Here is a tiny trained network, its code and every weight. The questions are about switching its units off for an input and a class, where a switched-off unit gives its printed mean instead of its output.

import numpy as np


def w(rows, s, z=0):
    codes = np.array(rows[::2]) - 128.0
    scale = np.full(codes.shape[1], s)
    scale[-1] = z or s
    return codes * scale


def norm(h):
    return h / np.sqrt((h * h).mean(-1, keepdims=True) + 1e-5)


def f(y):
    return y / 2 * (1 + np.tanh(0.7978845608 * (y + 0.044715 * y**3)))


def log_softmax(a):
    a = a - a.max(-1, keepdims=True)
    return a - np.log(np.exp(a).sum(-1, keepdims=True))


def net(x, mask):
    res = np.array(x, float).reshape(1, 7) / 4 @ E
    u = 0
    for l in range(3):
        y = f(norm(res) @ A[l][:, :-1].T + A[l][:, -1])
        res = res + np.where(mask[u : u + 8], y, B[l][:, -1]) @ B[l][:, :-1]
        u += 8
    return log_softmax(norm(res)[-1] @ U[:, :-1].T + U[:, -1])


A, B = {}, {}
E = w([
[130,67,103,102,168,171,145],'x0',
[129,130,131,124,135,125,128],'x1',
[66,124,109,179,169,147,3],'x2',
[51,78,118,198,168,72,197],'x3',
[124,137,119,128,125,133,132],'x4',
[102,151,215,150,162,208,159],'x5',
[128,119,132,131,126,126,125],'x6',
],0.007)
A[0] = w([
[135,137,75,120,98,108,174,130],'L0N0',
[127,149,124,124,115,134,174,31],'L0N1',
[121,74,78,65,207,190,157,3],'L0N2',
[174,119,98,74,94,202,88,79],'L0N3',
[130,106,115,115,193,162,132,29],'L0N4',
[132,99,75,86,162,155,142,94],'L0N5',
[55,103,160,113,85,197,124,21],'L0N6',
[77,255,153,125,103,55,134,57],'L0N7',
],0.0091,0.0022)
B[0] = w([
[135,123,94,102,160,120,105,199],'L0N0',
[167,107,173,191,108,143,174,137],'L0N1',
[71,53,166,167,39,169,105,208],'L0N2',
[39,159,140,73,92,101,113,255],'L0N3',
[143,113,111,170,100,167,116,148],'L0N4',
[193,85,103,197,92,94,103,174],'L0N5',
[230,119,159,167,182,116,121,151],'L0N6',
[138,1,193,160,109,114,94,193],'L0N7',
],0.0092,0.0039)
A[1] = w([
[164,195,194,202,104,39,104,104],'L1N0',
[167,165,59,196,205,186,45,99],'L1N1',
[153,124,73,16,255,59,23,154],'L1N2',
[140,123,104,232,103,127,139,107],'L1N3',
[158,90,104,126,75,124,111,15],'L1N4',
[131,133,121,45,123,175,77,4],'L1N5',
[142,83,87,190,146,231,95,234],'L1N6',
[81,65,211,68,199,117,89,219],'L1N7',
],0.0068,0.0024)
B[1] = w([
[90,37,108,138,63,183,60,152],'L1N0',
[72,147,116,125,172,111,104,177],'L1N1',
[140,138,95,128,129,62,122,242],'L1N2',
[130,128,92,23,137,142,156,168],'L1N3',
[193,117,161,134,139,153,87,143],'L1N4',
[87,137,254,96,130,169,134,163],'L1N5',
[124,138,135,149,121,70,76,249],'L1N6',
[120,160,98,112,126,147,120,255],'L1N7',
],0.0076,0.0034)
A[2] = w([
[201,120,168,92,72,110,243,113],'L2N0',
[187,70,180,72,25,165,221,16],'L2N1',
[104,88,79,222,234,100,232,84],'L2N2',
[246,99,137,24,117,68,229,25],'L2N3',
[69,174,47,146,121,110,33,254],'L2N4',
[137,153,164,210,168,251,147,163],'L2N5',
[140,180,254,185,185,181,143,119],'L2N6',
[25,62,87,210,158,73,177,114],'L2N7',
],0.007,0.0016)
B[2] = w([
[52,133,100,176,176,181,91,216],'L2N0',
[99,111,132,149,181,105,99,234],'L2N1',
[146,191,167,69,92,154,65,208],'L2N2',
[137,146,141,186,176,153,142,223],'L2N3',
[162,121,143,174,177,176,254,253],'L2N4',
[176,95,67,151,92,48,153,168],'L2N5',
[194,109,6,73,100,51,173,174],'L2N6',
[143,181,173,59,88,153,111,243],'L2N7',
],0.0099,0.0056)
U = w([
[74,149,149,190,253,161,143,186],'0',
[97,184,180,33,96,150,126,81],'1',
[117,20,164,165,80,149,99,5],'2',
[193,118,75,120,144,65,175,254],'3',
],0.018,0.00052)

Each question gives the input, the list of numbers given to net, and the class t.
The units are the neurons (one row each of A and B). Each row of codes is followed by its name. A weight is (code - 128) times the scale printed after its matrix; where a second scale follows, it is the last column's (A, B and U).
mask holds one flag per neuron, layer by layer. A switched-off neuron (its flag False) gives its mean, the last column of its row in B, instead of its output. The means were averaged over made-up inputs and are rounded, as every weight is.
A unit's drop is (log p(t) with every unit on - log p(t) with that unit switched off) / (log p(t) with every unit on - log p(t) with every unit switched off).
The circuit of an input: a set's keep is (log p(t) with only the set's units on - log p(t) with every unit switched off) / (log p(t) with every unit on - log p(t) with every unit switched off). Starting from the 12 units with the biggest drops (on a tie, the unit counted first), units are removed one at a time, each time the one whose removal leaves the highest keep (on an exact tie, the one counted first), for as long as the keep stays at least 0.8.
units of the circuit, in order: the units of the circuit, biggest drop first
k most important neurons: the k neurons with the biggest drops, biggest first
top k neurons in layer l: the k neurons of layer l with the biggest drops, biggest first
input [-1,-2,-3,4,-7,7,0], class 3: units of the circuit, in order -> L2N6
input [-5,-1,-7,-5,8,7,-4], class 0: units of the circuit, in order -> L2N0, L2N1
input [-8,0,-2,6,-5,-1,6], class 2: top 2 neurons in layer 0 -> L0N7, L0N3
input [0,-6,7,-5,-6,-3,-8], class 0: top 2 neurons in layer 2 -> L2N4, L2N7
input [-4,-7,0,-3,3,-2,5], class 2: 3 most important neurons -> L0N7, L2N7, L2N2
input [-3,0,5,6,-8,-7,8], class 3: top 3 neurons in layer 2 -> L2N4, L2N0, L2N3
input [3,-8,-4,6,-8,6,-6], class 1: 2 most important neurons -> L2N2, L2N7
input [-8,3,-3,6,-6,0,0], class 2: 2 most important neurons -> L0N7, L1N0
input [-1,-7,4,-2,4,-4,0], class 0: 2 most important neurons -> L2N4, L2N6
input [0,-7,-5,8,4,-6,4], class 1: units of the circuit, in order -> L2N2, L2N7
input [-5,-5,6,1,-5,7,3], class 3: units of the circuit, in order -> L2N6, L2N5, L0N3
input [-6,3,8,-8,6,-7,-8], class 0: top 2 neurons in layer 2 -> L2N7, L2N4
input [-1,-2,7,-2,4,8,6], class 3: units of the circuit, in order -> L2N6, L2N5
input [-6,3,-7,-3,-5,-6,-5], class 0: 2 most important neurons -> L2N3, L2N0
input [-6,5,-1,1,-5,6,-7], class 2: 2 most important neurons -> L0N7, L1N0
input [1,8,7,-6,7,-4,7], class 0: units of the circuit, in order -> L2N4
input [-5,-5,-1,3,-5,5,-1], class 2: 2 most important neurons -> L1N0, L0N7
input [7,-8,0,-4,-7,-7,-4], class 2: 2 most important neurons -> L0N2, L0N5
input [3,1,-5,6,6,3,-3], class 1: 3 most important neurons -> L2N2, L2N7, L2N4
input [-7,3,-4,5,-6,5,-3], class 2: units of the circuit, in order -> L0N7
